Below are the code and all the weights of a small trained network. Each question names an input and a class and asks about switching units off, where a switched-off unit gives its printed mean instead of its output.

import numpy as np


def w(rows, s, z=0):
    codes = np.array(rows[::2]) - 128.0
    scale = np.full(codes.shape[1], s)
    scale[-1] = z or s
    return codes * scale


def f(y):
    return y / 2 * (1 + np.tanh(0.7978845608 * (y + 0.044715 * y**3)))


def log_softmax(a):
    a = a - a.max(-1, keepdims=True)
    return a - np.log(np.exp(a).sum(-1, keepdims=True))


def net(x, mask):
    res = np.array(x, float).reshape(1, 3) / 4 @ E
    y = f(res @ A[0][:, :-1].T + A[0][:, -1])
    res = res + np.where(mask, y, B[0][:, -1]) @ B[0][:, :-1]
    return log_softmax(res[-1] @ U[:, :-1].T + U[:, -1])


A, B = {}, {}
E = w([
[67,158,254,169,152,97],'x0',
[166,229,155,78,19,126],'x1',
[106,133,79,227,30,81],'x2',
],0.0084)
A[0] = w([
[103,64,106,163,196,137,143],'neuron 0',
[129,106,49,89,106,129,87],'neuron 1',
[148,127,50,112,130,169,119],'neuron 2',
[98,81,118,151,164,141,128],'neuron 3',
[170,204,145,108,101,119,101],'neuron 4',
[115,186,147,79,71,121,109],'neuron 5',
[138,106,140,119,135,163,254],'neuron 6',
[99,141,109,201,87,68,93],'neuron 7',
[120,71,110,183,161,98,112],'neuron 8',
[176,103,66,94,127,158,152],'neuron 9',
[132,138,151,12,208,189,98],'neuron 10',
[104,125,71,216,77,88,113],'neuron 11',
[125,51,124,167,154,143,121],'neuron 12',
[82,101,116,138,162,124,101],'neuron 13',
[101,151,181,160,144,110,203],'neuron 14',
[87,88,117,158,175,127,111],'neuron 15',
[69,145,201,139,141,92,110],'neuron 16',
[88,117,241,179,143,110,123],'neuron 17',
[97,121,128,138,122,121,243],'neuron 18',
[75,104,104,171,161,154,95],'neuron 19',
[147,202,164,117,62,138,153],'neuron 20',
[128,127,72,200,86,116,114],'neuron 21',
[184,91,62,107,118,164,121],'neuron 22',
[142,127,165,63,173,201,85],'neuron 23',
[124,146,170,134,118,91,88],'neuron 24',
[190,117,87,134,127,148,92],'neuron 25',
[155,101,164,79,147,164,178],'neuron 26',
],0.011,0.0085)
B[0] = w([
[148,174,99,90,94,144,220],'neuron 0',
[86,84,185,57,164,103,165],'neuron 1',
[130,84,199,61,160,60,179],'neuron 2',
[170,161,112,84,73,167,177],'neuron 3',
[132,135,113,53,48,196,180],'neuron 4',
[136,160,99,69,90,185,188],'neuron 5',
[183,213,106,199,122,93,240],'neuron 6',
[2,127,150,141,169,154,182],'neuron 7',
[139,151,85,88,73,174,177],'neuron 8',
[158,135,186,93,169,66,202],'neuron 9',
[22,158,113,184,170,167,255],'neuron 10',
[17,186,135,178,171,135,206],'neuron 11',
[142,153,74,68,72,143,180],'neuron 12',
[127,147,152,75,90,178,153],'neuron 13',
[181,139,135,116,150,72,219],'neuron 14',
[149,159,107,64,106,165,178],'neuron 15',
[151,34,230,40,187,79,194],'neuron 16',
[133,125,186,67,164,89,226],'neuron 17',
[172,191,86,164,155,83,218],'neuron 18',
[115,144,104,71,88,183,159],'neuron 19',
[138,181,96,95,102,143,222],'neuron 20',
[52,141,144,157,168,128,186],'neuron 21',
[129,100,176,60,171,71,192],'neuron 22',
[12,126,151,183,185,177,201],'neuron 23',
[79,100,162,53,119,143,139],'neuron 24',
[105,60,191,95,154,118,149],'neuron 25',
[107,204,104,177,163,132,215],'neuron 26',
],0.0085,0.009)
U = w([
[142,104,182,80,170,26,135],'0',
[38,146,125,198,164,169,133],'1',
[167,157,89,86,71,208,144],'2',
[234,160,86,245,142,41,254],'3',
[162,76,134,164,112,154,61],'4',
[133,61,146,152,116,162,68],'5',
],0.012,0.0033)

Each question gives the input, the list of numbers given to net, and the class t.
The units are the neurons (one row each of A and B). Each row of codes is followed by its name. A weight is (code - 128) times the scale printed after its matrix; where a second scale follows, it is the last column's (A, B and U).
mask holds one flag per neuron, in row order. A switched-off neuron (its flag False) gives its mean, the last column of its row in B, instead of its output. The means were averaged over made-up inputs and are rounded, as every weight is.
A unit's drop is (log p(t) with every unit on - log p(t) with that unit switched off) / (log p(t) with every unit on - log p(t) with every unit switched off).
The circuit of an input: a set's keep is (log p(t) with only the set's units on - log p(t) with every unit switched off) / (log p(t) with every unit on - log p(t) with every unit switched off). Starting from the 12 units with the biggest drops (on a tie, the unit counted first), units are removed one at a time, each time the one whose removal leaves the highest keep (on an exact tie, the one counted first), for as long as the keep stays at least 0.8.
circuit, biggest first: the units of the circuit, biggest drop first
k most important neurons: the k neurons with the biggest drops, biggest first
drop of u: that unit's drop, to one decimal
input [0,-6,-5], class 2: circuit, biggest first -> neuron 0; neuron 3
input [7,-1,6], class 0: circuit, biggest first -> neuron 16
input [-6,4,6], class 0: circuit, biggest first -> neuron 2; neuron 22
input [4,7,-8], class 1: 2 most important neurons -> neuron 10; neuron 23
input [-7,-1,7], class 0: 3 most important neurons -> neuron 2; neuron 22; neuron 10
input [-2,8,8], class 1: 2 most important neurons -> neuron 11; neuron 7
input [-6,-8,6], class 2: 2 most important neurons -> neuron 8; neuron 12
input [7,-2,-8], class 1: 4 most important neurons -> neuron 10; neuron 23; neuron 26; neuron 9
input [0,7,7], class 1: 2 most important neurons -> neuron 11; neuron 7
input [5,8,-8], class 1: 3 most important neurons -> neuron 10; neuron 23; neuron 26
input [5,2,-6], class 1: 3 most important neurons -> neuron 10; neuron 23; neuron 9
input [-3,-4,3], class 2: drop of neuron 23 -> 0.3
input [4,-6,5], class 2: drop of neuron 8 -> 0.2
input [0,7,-7], class 1: circuit, biggest first -> neuron 10
input [4,5,-2], class 2: drop of neuron 5 -> 0.4
